Below is a small trained network, with its code and all its weights. Each question gives an input and a class and asks what happens when units are switched off, that is, made to give their printed mean instead of their output.

import numpy as np


def w(rows, s, z=0):
    codes = np.array(rows[::2]) - 128.0
    scale = np.full(codes.shape[1], s)
    scale[-1] = z or s
    return codes * scale


def norm(h):
    return h / np.sqrt((h * h).mean(-1, keepdims=True) + 1e-5)


def f(y):
    return np.maximum(y, 0)


def log_softmax(a):
    a = a - a.max(-1, keepdims=True)
    return a - np.log(np.exp(a).sum(-1, keepdims=True))


def net(x, mask):
    res = np.array(x, float).reshape(1, 7) / 4 @ E
    u = 0
    for l in range(2):
        y = f(norm(res) @ A[l][:, :-1].T + A[l][:, -1])
        res = res + np.where(mask[u : u + 6], y, B[l][:, -1]) @ B[l][:, :-1]
        u += 6
    return log_softmax(norm(res)[-1] @ U[:, :-1].T + U[:, -1])


A, B = {}, {}
E = w([
[147,43,123,71,76,172,123,51,218,78],'x0',
[131,209,215,118,144,74,178,58,126,63],'x1',
[48,114,90,193,50,120,254,137,119,110],'x2',
[123,128,155,116,138,153,141,149,127,129],'x3',
[134,134,87,140,128,102,109,110,147,120],'x4',
[89,154,122,160,104,195,60,52,58,35],'x5',
[218,155,1,93,151,193,185,155,90,94],'x6',
],0.0063)
A[0] = w([
[25,139,47,165,75,126,254,115,141,109,36],'L0N0',
[183,105,154,53,104,15,185,148,126,208,76],'L0N1',
[177,76,122,174,56,110,102,126,112,149,53],'L0N2',
[172,78,131,26,39,95,132,79,220,26,96],'L0N3',
[152,248,191,151,95,38,160,78,195,82,1],'L0N4',
[177,231,120,121,165,136,207,83,151,74,89],'L0N5',
],0.0073,0.003)
B[0] = w([
[182,167,183,82,45,106,105,92,149,193,255],'L0N0',
[122,89,84,139,125,70,130,167,151,1,202],'L0N1',
[100,93,156,187,174,106,84,124,93,117,146],'L0N2',
[35,137,116,86,226,151,151,116,116,175,227],'L0N3',
[161,66,211,164,171,130,128,142,60,136,201],'L0N4',
[174,76,124,167,147,183,114,150,55,148,200],'L0N5',
],0.009,0.0071)
A[1] = w([
[88,121,124,203,123,90,96,191,33,127,203],'L1N0',
[193,164,133,14,211,90,20,130,105,121,129],'L1N1',
[44,110,236,176,154,61,71,108,175,133,38],'L1N2',
[117,60,52,189,78,171,49,189,149,207,6],'L1N3',
[76,189,141,162,89,186,57,74,62,43,143],'L1N4',
[133,255,113,153,189,32,118,157,51,171,109],'L1N5',
],0.0075,0.0023)
B[1] = w([
[160,109,116,83,142,216,113,103,174,120,240],'L1N0',
[127,143,158,163,5,115,186,114,134,167,231],'L1N1',
[189,175,26,134,111,189,121,144,89,111,253],'L1N2',
[157,141,238,178,184,126,171,76,35,63,204],'L1N3',
[133,90,110,114,143,18,172,242,187,115,231],'L1N4',
[16,100,108,85,150,122,87,49,163,137,204],'L1N5',
],0.012,0.0062)
U = w([
[139,92,218,179,196,121,138,104,26,120,101],'0',
[117,169,174,116,3,94,131,104,153,191,158],'1',
[9,108,106,43,184,166,113,83,162,147,95],'2',
[131,97,100,126,156,18,136,211,176,83,97],'3',
[129,125,107,104,110,160,130,118,108,121,255],'4',
[174,188,49,139,120,199,136,134,93,127,72],'5',
],0.011,0.0052)

Each question gives the input, the list of numbers given to net, and the class t.
The units are the neurons (one row each of A and B). Each row of codes is followed by its name. A weight is (code - 128) times the scale printed after its matrix; where a second scale follows, it is the last column's (A, B and U).
mask holds one flag per neuron, layer by layer. A switched-off neuron (its flag False) gives its mean, the last column of its row in B, instead of its output. The means were averaged over made-up inputs and are rounded, as every weight is.
A unit's drop is (log p(t) with every unit on - log p(t) with that unit switched off) / (log p(t) with every unit on - log p(t) with every unit switched off).
The circuit of an input: a set's keep is (log p(t) with only the set's units on - log p(t) with every unit switched off) / (log p(t) with every unit on - log p(t) with every unit switched off). Starting from all 12 units, units are removed one at a time, each time the one whose removal leaves the highest keep (on an exact tie, the one counted first), for as long as the keep stays at least 0.8.
units of the circuit, in order: the units of the circuit, biggest drop first
unit that matters most: the unit with the biggest drop
top k neurons: the k neurons with the biggest drops, biggest first
top k neurons in layer l: the k neurons of layer l with the biggest drops, biggest first
input [8,1,-1,3,-5,-8,4], class 2: units of the circuit, in order => (L0N3)
input [8,-8,-4,0,-6,-5,-4], class 0: top 3 neurons in layer 1 => (L1N3 L1N5 L1N0)
input [3,-5,-6,-1,0,-5,5], class 1: top 2 neurons in layer 0 => (L0N5 L0N4)
input [-6,-8,2,-3,3,-2,0], class 0: top 2 neurons => (L1N3 L0N3)
input [-3,3,2,-8,-6,2,-2], class 4: top 3 neurons => (L1N0 L0N4 L1N3)
input [5,8,-7,6,8,-7,8], class 0: top 3 neurons => (L0N5 L0N0 L1N2)
input [-6,-6,-8,0,7,-4,-7], class 1: top 2 neurons in layer 1 => (L1N1 L1N5)
input [4,-3,-2,-3,-4,5,5], class 3: units of the circuit, in order => (L1N4 L1N2)
input [6,5,0,-2,-7,5,-2], class 2: top 2 neurons => (L0N3 L1N3)
input [-5,0,-6,-5,8,-1,-5], class 1: top 2 neurons => (L1N1 L0N3)
input [3,4,0,7,-3,-8,-6], class 3: top 2 neurons in layer 1 => (L1N3 L1N0)
input [-4,-8,8,5,4,-2,5], class 0: top 2 neurons => (L1N3 L1N2)
input [0,-1,-5,6,-8,-8,8], class 3: top 3 neurons => (L0N1 L0N0 L1N2)
input [-3,-1,-8,4,0,3,-7], class 1: units of the circuit, in order => (L1N1)
input [4,-5,-4,6,6,8,4], class 3: top 3 neurons => (L1N4 L0N0 L1N2)
input [7,-2,-6,-7,0,-6,3], class 2: top 2 neurons => (L0N3 L0N0)
input [2,2,-7,-3,-6,7,-5], class 1: top 2 neurons => (L1N1 L0N1)
input [-8,1,4,3,7,-7,1], class 2: top 2 neurons => (L1N5 L1N4)
input [-7,0,0,0,6,6,-5], class 2: top 2 neurons => (L1N5 L1N0)
input [7,3,-2,3,4,0,3], class 2: unit that matters most => L0N3
input [2,7,7,1,-1,-4,-1], class 0: top 3 neurons => (L0N4 L1N1 L0N5)
input [6,-6,6,2,-8,-5,1], class 0: top 4 neurons => (L1N3 L1N1 L0N2 L1N4)
input [-4,7,-7,2,4,2,-8], class 5: top 3 neurons in layer 1 => (L1N2 L1N3 L1N0)
input [5,-6,-4,2,-2,-5,6], class 0: top 3 neurons in layer 1 => (L1N3 L1N2 L1N4)
input [4,-4,0,3,0,1,-5], class 5: top 2 neurons in layer 1 => (L1N2 L1N5)
input [8,-4,2,-4,6,-8,5], class 2: top 2 neurons in layer 1 => (L1N4 L1N2)
input [-6,3,-7,-8,-2,2,-8], class 4: unit that matters most => L1N2
